Below is a small trained network, with its code and all its weights. Each question gives an input and a target symbol and asks what happens when units are switched off, that is, made to give their printed mean instead of their output.

import numpy as np


def w(rows, s, z=0):
    codes = np.array(rows[::2]) - 128.0
    scale = np.full(codes.shape[1], s)
    scale[-1] = z or s
    return codes * scale


def norm(h):
    return h / np.sqrt((h * h).mean(-1, keepdims=True) + 1e-5)


def f(y):
    return np.maximum(y, 0)


def softmax(a):
    e = np.exp(a - a.max(-1, keepdims=True))
    return e / e.sum(-1, keepdims=True)


def log_softmax(a):
    a = a - a.max(-1, keepdims=True)
    return a - np.log(np.exp(a).sum(-1, keepdims=True))


def net(x, mask):
    ids = ['βζθσφψ'.index(c) for c in x.split()]
    T = len(ids)
    res = E[ids] + P[:T]
    q, k, v = (norm(res) @ M[0].T for M in (Q, K, V))
    z = softmax(np.where(np.tri(T) > 0, q @ k.T / 4**0.5, -1e9)) @ v
    res = res + np.where(mask[0], z, O[0][:, -1]) @ O[0][:, :-1]
    y = f(norm(res) @ A[0][:, :-1].T + A[0][:, -1])
    res = res + np.where(mask[1:9], y, B[0][:, -1]) @ B[0][:, :-1]
    return log_softmax(norm(res)[-1] @ U[:, :-1].T + U[:, -1])


Q, K, V, O, A, B = {}, {}, {}, {}, {}, {}
E = w([
[64,167,135],'β',
[73,68,148],'ζ',
[180,3,130],'θ',
[128,112,107],'σ',
[158,166,140],'φ',
[145,151,111],'ψ',
],0.028)
P = w([
[113,67,176],'0',
[133,77,254],'1',
[133,110,64],'2',
[171,123,217],'3',
[145,146,83],'4',
[171,138,150],'5',
[179,154,116],'6',
[185,173,126],'7',
[167,161,117],'8',
[174,176,120],'9',
[167,157,100],'10',
[191,173,105],'11',
[180,172,129],'12',
],0.0062)
Q[0] = w([
[156,69,124],'H0',
[102,107,70],'H0',
[174,111,177],'H0',
[53,252,153],'H0',
],0.013)
K[0] = w([
[109,81,116],'H0',
[154,123,250],'H0',
[93,110,1],'H0',
[154,225,141],'H0',
],0.0095)
V[0] = w([
[88,254,48],'H0',
[36,177,162],'H0',
[219,124,151],'H0',
[124,45,114],'H0',
],0.0087)
O[0] = w([
[61,62,7,1],'H0',
[72,167,99,103],'H0',
[181,94,101,128],'H0',
[147,158,227,198],'H0',
],0.015,0.0062)
A[0] = w([
[48,253,69,244],'N0',
[180,191,103,97],'N1',
[64,163,177,251],'N2',
[226,238,76,78],'N3',
[165,143,87,104],'N4',
[217,142,132,99],'N5',
[39,99,175,89],'N6',
[163,80,51,121],'N7',
],0.025,0.0031)
B[0] = w([
[178,158,1,186],'N0',
[169,170,154,191],'N1',
[50,170,123,252],'N2',
[224,214,188,245],'N3',
[119,149,177,177],'N4',
[159,81,56,255],'N5',
[83,93,188,213],'N6',
[62,143,188,207],'N7',
],0.042,0.0096)
U = w([
[81,206,2,119],'β',
[26,138,224,236],'ζ',
[223,29,178,202],'θ',
[149,170,188,2],'σ',
[176,230,166,35],'φ',
[155,151,160,23],'ψ',
],0.0094,0.0052)

Each question gives the input, a string of symbols that net reads in full, and the target symbol t.
The units are the heads (4 rows each of Q, K, V and O) and the neurons (one row each of A and B). Each row of codes is followed by its name. A weight is (code - 128) times the scale printed after its matrix; where a second scale follows, it is the last column's (O, A, B and U).
mask holds one flag per unit, heads first, then neurons. A switched-off unit (its flag False) gives its mean, the last column of its rows in O or B, instead of its output. The means were averaged over made-up inputs and are rounded, as every weight is.
A unit's drop is (log p(t) with every unit on - log p(t) with that unit switched off) / (log p(t) with every unit on - log p(t) with every unit switched off).
The circuit of an input: a set's keep is (log p(t) with only the set's units on - log p(t) with every unit switched off) / (log p(t) with every unit on - log p(t) with every unit switched off). Starting from all 9 units, units are removed one at a time, each time the one whose removal leaves the highest keep (on an exact tie, the one counted first), for as long as the keep stays at least 0.8.
circuit, biggest first: the units of the circuit, biggest drop first
top k neurons: the k neurons with the biggest drops, biggest first
drop when u is switched off: that unit's drop, to one decimal
input ζ ψ β ψ, target β: circuit, biggest first => (N0; H0)
input φ φ ψ ψ, target ζ: circuit, biggest first => (H0; N7)
input ζ ζ β ψ θ β σ ψ β ψ, target β: circuit, biggest first => (H0)
input σ θ θ ζ ψ ζ ζ σ θ σ θ ψ, target θ: circuit, biggest first => (N5; N2)
input ψ θ σ, target θ: top 2 neurons => (N5; N2)
input β ζ θ σ, target θ: circuit, biggest first => (N5; N7; N2)
input ζ β ψ ψ, target ζ: circuit, biggest first => (N7; H0)
input θ β ψ φ, target ζ: circuit, biggest first => (H0; N7)
input ψ σ ψ φ, target ζ: drop when N7 is switched off => 1.1
input φ ψ ζ ζ ζ ζ ζ β, target β: drop when N6 is switched off => 0.0
input θ ζ θ ζ θ ζ σ φ ζ σ ζ θ φ, target θ: drop when N3 is switched off => -0.3
input σ ζ φ β ζ ζ ψ ζ ζ θ, target θ: drop when N2 is switched off => 0.1
